Below is a small trained network, with its code and all its weights. Each question gives an input and a class and asks what happens when units are switched off, that is, made to give their printed mean instead of their output.

import numpy as np


def w(rows, s, z=0):
    codes = np.array(rows[::2]) - 128.0
    scale = np.full(codes.shape[1], s)
    scale[-1] = z or s
    return codes * scale


def norm(h):
    return h / np.sqrt((h * h).mean(-1, keepdims=True) + 1e-5)


def f(y):
    return np.maximum(y, 0)


def log_softmax(a):
    a = a - a.max(-1, keepdims=True)
    return a - np.log(np.exp(a).sum(-1, keepdims=True))


def net(x, mask):
    res = np.array(x, float).reshape(1, 3) / 4 @ E
    u = 0
    for l in range(3):
        y = f(norm(res) @ A[l][:, :-1].T + A[l][:, -1])
        res = res + np.where(mask[u : u + 7], y, B[l][:, -1]) @ B[l][:, :-1]
        u += 7
    return log_softmax(norm(res)[-1] @ U[:, :-1].T + U[:, -1])


A, B = {}, {}
E = w([
[121,102,123,163,20],'x0',
[116,82,104,254,150],'x1',
[198,140,119,105,127],'x2',
],0.0086)
A[0] = w([
[95,166,115,57,163,21],'L0N1',
[95,151,144,103,62,55],'L0N2',
[60,145,136,115,107,9],'L0N3',
[169,140,131,129,155,4],'L0N4',
[176,129,141,127,236,149],'L0N5',
[160,152,133,128,111,6],'L0N6',
[247,130,107,46,204,114],'L0N7',
],0.012,0.0023)
B[0] = w([
[83,47,176,124,217,192],'L0N1',
[71,149,83,121,106,179],'L0N2',
[94,59,108,137,103,157],'L0N3',
[80,125,191,120,144,149],'L0N4',
[175,197,129,197,37,233],'L0N5',
[132,132,123,103,146,139],'L0N6',
[147,250,244,65,100,254],'L0N7',
],0.012,0.0083)
A[1] = w([
[103,101,7,111,146,7],'L1N1',
[134,202,116,106,210,122],'L1N2',
[135,147,50,224,184,106],'L1N3',
[113,130,21,106,22,84],'L1N4',
[137,56,115,76,178,61],'L1N5',
[122,151,66,37,122,102],'L1N6',
[235,93,128,113,153,155],'L1N7',
],0.013,0.0021)
B[1] = w([
[114,132,182,94,6,161],'L1N1',
[169,127,103,123,48,195],'L1N2',
[253,40,155,167,76,231],'L1N3',
[10,108,143,8,117,254],'L1N4',
[143,160,127,177,215,143],'L1N5',
[129,127,193,207,135,177],'L1N6',
[120,187,57,111,141,140],'L1N7',
],0.014,0.006)
A[2] = w([
[62,166,87,118,197,157],'L2N1',
[73,135,148,76,123,108],'L2N2',
[109,72,167,89,188,195],'L2N3',
[59,81,132,167,153,252],'L2N4',
[115,142,72,111,147,61],'L2N5',
[202,73,167,95,135,91],'L2N6',
[128,155,90,247,93,122],'L2N7',
],0.015,0.0021)
B[2] = w([
[193,92,176,164,143,161],'L2N1',
[101,112,44,130,116,253],'L2N2',
[89,75,91,163,178,197],'L2N3',
[171,205,171,99,188,208],'L2N4',
[170,175,134,121,161,129],'L2N5',
[116,118,129,193,87,209],'L2N6',
[125,5,120,113,130,210],'L2N7',
],0.017,0.007)
U = w([
[13,102,88,48,99,201],'0',
[101,104,125,138,227,124],'1',
[172,171,11,96,141,60],'2',
[175,35,133,179,54,204],'3',
[150,154,82,134,128,2],'4',
[150,160,85,135,110,13],'5',
[168,254,207,99,64,199],'6',
],0.015,0.0063)

Each question gives the input, the list of numbers given to net, and the class t.
The units are the neurons (one row each of A and B). Each row of codes is followed by its name. A weight is (code - 128) times the scale printed after its matrix; where a second scale follows, it is the last column's (A, B and U).
mask holds one flag per neuron, layer by layer. A switched-off neuron (its flag False) gives its mean, the last column of its row in B, instead of its output. The means were averaged over made-up inputs and are rounded, as every weight is.
A unit's drop is (log p(t) with every unit on - log p(t) with that unit switched off) / (log p(t) with every unit on - log p(t) with every unit switched off).
The circuit of an input: a set's keep is (log p(t) with only the set's units on - log p(t) with every unit switched off) / (log p(t) with every unit on - log p(t) with every unit switched off). Starting from the 12 units with the biggest drops (on a tie, the unit counted first), units are removed one at a time, each time the one whose removal leaves the highest keep (on an exact tie, the one counted first), for as long as the keep stays at least 0.8.
units of the circuit, in order: the units of the circuit, biggest drop first
most important unit: the unit with the biggest drop
top k neurons: the k neurons with the biggest drops, biggest first
top k neurons in layer l: the k neurons of layer l with the biggest drops, biggest first
drop of u: that unit's drop, to one decimal
input [-6,-1,-8], class 1: units of the circuit, in order -> L0N7; L2N4
input [1,-7,-8], class 1: top 3 neurons -> L0N1; L0N5; L1N5
input [-4,-6,-4], class 0: most important unit -> L0N1
input [5,2,7], class 0: top 3 neurons -> L0N1; L0N7; L1N4
input [2,-6,-3], class 1: top 4 neurons -> L0N1; L0N5; L1N5; L0N7
input [0,-1,0], class 0: top 2 neurons in layer 0 -> L0N1; L0N5
input [-1,0,-7], class 1: units of the circuit, in order -> L2N4; L0N7
input [-6,0,-8], class 3: units of the circuit, in order -> L0N7; L1N3
input [-7,0,-8], class 3: top 2 neurons -> L0N7; L0N5
input [-2,-6,-2], class 0: top 2 neurons -> L0N1; L1N3
input [-6,2,-1], class 6: top 2 neurons -> L0N7; L1N3
input [-2,2,2], class 6: drop of L0N7 -> 0.6
input [-1,1,4], class 6: drop of L1N3 -> 0.0
input [-7,1,-7], class 3: drop of L0N7 -> 0.1
input [5,-8,-2], class 0: most important unit -> L0N2
input [6,4,0], class 0: top 2 neurons in layer 1 -> L1N4; L1N2
